Below is a small trained network, with its code and all its weights. Each question gives an input and a target symbol and asks what happens when units are switched off, that is, made to give their printed mean instead of their output.

import numpy as np


def w(rows, s, z=0):
    codes = np.array(rows[::2]) - 128.0
    scale = np.full(codes.shape[1], s)
    scale[-1] = z or s
    return codes * scale


def norm(h):
    return h / np.sqrt((h * h).mean(-1, keepdims=True) + 1e-5)


def f(y):
    return y / 2 * (1 + np.tanh(0.7978845608 * (y + 0.044715 * y**3)))


def softmax(a):
    e = np.exp(a - a.max(-1, keepdims=True))
    return e / e.sum(-1, keepdims=True)


def log_softmax(a):
    a = a - a.max(-1, keepdims=True)
    return a - np.log(np.exp(a).sum(-1, keepdims=True))


def net(x, mask):
    ids = ['ΛΣαδζημξπτω'.index(c) for c in x.split()]
    T = len(ids)
    res = E[ids] + P[:T]
    u = 0
    for l in range(2):
        r = norm(res)
        for j in range(2):
            rows = slice(2 * j, 2 * j + 2)
            q, k, v = (r @ M[l][rows].T for M in (Q, K, V))
            z = softmax(np.where(np.tri(T) > 0, q @ k.T / 2**0.5, -1e9)) @ v
            o = O[l][rows]
            res = res + np.where(mask[u + j], z, o[:, -1]) @ o[:, :-1]
        u += 2
        y = f(norm(res) @ A[l][:, :-1].T + A[l][:, -1])
        res = res + np.where(mask[u : u + 4], y, B[l][:, -1]) @ B[l][:, :-1]
        u += 4
    return log_softmax(norm(res)[-1] @ U[:, :-1].T + U[:, -1])


Q, K, V, O, A, B = {}, {}, {}, {}, {}, {}
E = w([
[27,90,109,220,11],'Λ',
[99,83,68,57,136],'Σ',
[69,104,28,93,130],'α',
[77,121,46,35,105],'δ',
[59,132,52,105,71],'ζ',
[145,25,190,24,108],'η',
[120,77,191,120,15],'μ',
[115,75,156,211,35],'ξ',
[98,172,86,81,19],'π',
[163,69,70,97,187],'τ',
[194,44,147,59,172],'ω',
],0.011)
P = w([
[129,72,63,135,97],'0',
[25,35,106,114,124],'1',
[141,88,65,145,102],'2',
[20,164,193,100,174],'3',
[155,106,78,131,109],'4',
[97,154,162,95,131],'5',
[165,128,100,138,115],'6',
[129,183,142,82,133],'7',
[193,131,67,130,101],'8',
[52,107,180,2,19],'9',
],0.017)
Q[0] = w([
[195,102,66,137,93],'L0H0',
[120,66,115,78,74],'L0H0',
[113,13,102,62,34],'L0H1',
[213,24,3,117,37],'L0H1',
],0.015)
K[0] = w([
[231,171,150,140,128],'L0H0',
[164,221,154,135,132],'L0H0',
[163,225,158,111,172],'L0H1',
[251,230,117,147,159],'L0H1',
],0.021)
V[0] = w([
[132,136,165,206,98],'L0H0',
[127,189,60,183,164],'L0H0',
[166,109,124,163,253],'L0H1',
[155,85,193,105,89],'L0H1',
],0.036)
O[0] = w([
[146,217,120,77,142,54],'L0H0',
[104,141,98,182,251,59],'L0H0',
[67,51,28,101,200,6],'L0H1',
[150,175,91,139,49,120],'L0H1',
],0.018,0.02)
A[0] = w([
[116,105,189,40,152,250],'L0N0',
[156,186,155,65,146,140],'L0N1',
[254,98,22,137,142,5],'L0N2',
[166,145,36,152,216,145],'L0N3',
],0.035,0.0024)
B[0] = w([
[116,210,157,113,101,226],'L0N0',
[96,186,100,94,103,255],'L0N1',
[219,139,129,199,3,167],'L0N2',
[10,69,50,129,92,162],'L0N3',
],0.036,0.0092)
Q[1] = w([
[191,163,90,188,58],'L1H0',
[52,142,172,253,54],'L1H0',
[135,75,201,96,205],'L1H1',
[182,145,71,157,53],'L1H1',
],0.026)
K[1] = w([
[252,183,169,82,148],'L1H0',
[108,154,250,66,6],'L1H0',
[98,134,87,213,88],'L1H1',
[71,162,179,70,60],'L1H1',
],0.024)
V[1] = w([
[225,166,176,57,55],'L1H0',
[172,121,201,31,141],'L1H0',
[75,183,70,252,111],'L1H1',
[136,98,82,224,93],'L1H1',
],0.019)
O[1] = w([
[2,6,47,247,187,251],'L1H0',
[138,66,92,178,118,168],'L1H0',
[73,51,168,117,196,127],'L1H1',
[148,117,162,98,236,113],'L1H1',
],0.0088,0.029)
A[1] = w([
[159,240,194,191,203,239],'L1N0',
[208,54,114,109,156,72],'L1N1',
[253,135,155,65,234,86],'L1N2',
[28,126,119,58,99,253],'L1N3',
],0.026,0.0052)
B[1] = w([
[87,102,33,220,201,199],'L1N0',
[251,230,125,76,133,140],'L1N1',
[150,53,159,4,171,136],'L1N2',
[133,117,100,72,190,253],'L1N3',
],0.028,0.015)
U = w([
[57,64,208,95,89,68],'Λ',
[111,62,11,114,122,70],'Σ',
[126,211,53,114,152,190],'α',
[108,185,133,74,88,147],'δ',
[200,86,36,163,62,71],'ζ',
[128,98,238,162,140,122],'η',
[190,147,163,108,126,248],'μ',
[86,120,149,171,216,150],'ξ',
[124,182,124,239,144,69],'π',
[115,171,143,187,117,54],'τ',
[136,107,150,73,197,254],'ω',
],0.011,0.0052)

Each question gives the input, a string of symbols that net reads in full, and the target symbol t.
The units are the heads (2 rows each of Q, K, V and O) and the neurons (one row each of A and B). Each row of codes is followed by its name. A weight is (code - 128) times the scale printed after its matrix; where a second scale follows, it is the last column's (O, A, B and U).
mask holds one flag per unit, layer by layer, with each layer's heads first. A switched-off unit (its flag False) gives its mean, the last column of its rows in O or B, instead of its output. The means were averaged over made-up inputs and are rounded, as every weight is.
A unit's drop is (log p(t) with every unit on - log p(t) with that unit switched off) / (log p(t) with every unit on - log p(t) with every unit switched off).
The circuit of an input: a set's keep is (log p(t) with only the set's units on - log p(t) with every unit switched off) / (log p(t) with every unit on - log p(t) with every unit switched off). Starting from all 12 units, units are removed one at a time, each time the one whose removal leaves the highest keep (on an exact tie, the one counted first), for as long as the keep stays at least 0.8.
units of the circuit, in order: the units of the circuit, biggest drop first
unit that matters most: the unit with the biggest drop
top k neurons: the k neurons with the biggest drops, biggest first
top k neurons in layer l: the k neurons of layer l with the biggest drops, biggest first
heads that matter: for each layer, one digit per head in row order, 1 if its drop is at least 0.15 and else 0, layers parted by /
input ξ π ω α α α δ ζ, target ξ: units of the circuit, in order => [L0H1; L0H0]
input η μ ξ Σ μ Λ, target Λ: heads that matter => 11 / 00
input δ Λ ω μ, target α: units of the circuit, in order => [L0H0; L1N3]
input δ Σ Λ ω Λ Σ Σ τ μ Λ, target ω: unit that matters most => L0H1
input Λ π π η ξ Σ Λ ζ δ α, target π: units of the circuit, in order => [L0H1; L1N0; L0H0]
input ξ Σ ξ Λ τ ξ ξ τ α α, target ω: heads that matter => 01 / 10
input α η μ Σ ξ τ τ Σ Σ τ, target Λ: units of the circuit, in order => [L1N0; L0H1]
input ξ Σ δ, target α: units of the circuit, in order => [L0H0; L0N1]
input ω μ ξ Σ π α Σ, target π: units of the circuit, in order => [L0H1; L0H0]
input Λ η Σ ζ, target ζ: units of the circuit, in order => [L0H1; L0N0]
input τ ζ Σ δ Σ ω, target η: heads that matter => 10 / 00
input ζ η π, target π: units of the circuit, in order => [L0H1; L0H0; L1N0]
input ζ Σ ζ Λ, target Λ: top 3 neurons => [L1N0; L0N2; L0N1]
input π δ Σ δ μ ξ ζ π Λ, target π: top 3 neurons => [L1N0; L0N3; L0N2]
input α τ η ξ ξ π Σ ζ Λ ω, target π: units of the circuit, in order => [L0H1; L1N0; L0N0]
input ω α η α Σ Λ ω Σ π π, target Λ: unit that matters most => L0H0
input π Λ π ξ π ξ ζ ζ α, target ξ: units of the circuit, in order => [L0H1; L0H0]
input Λ ζ ζ Σ Λ α Λ δ ω Λ, target η: top 3 neurons => [L0N1; L1N0; L0N3]
input τ ω ω Σ ξ ζ, target Λ: top 3 neurons in layer 0 => [L0N2; L0N1; L0N0]
input μ τ ω α Λ μ, target ξ: top 3 neurons in layer 0 => [L0N0; L0N2; L0N1]
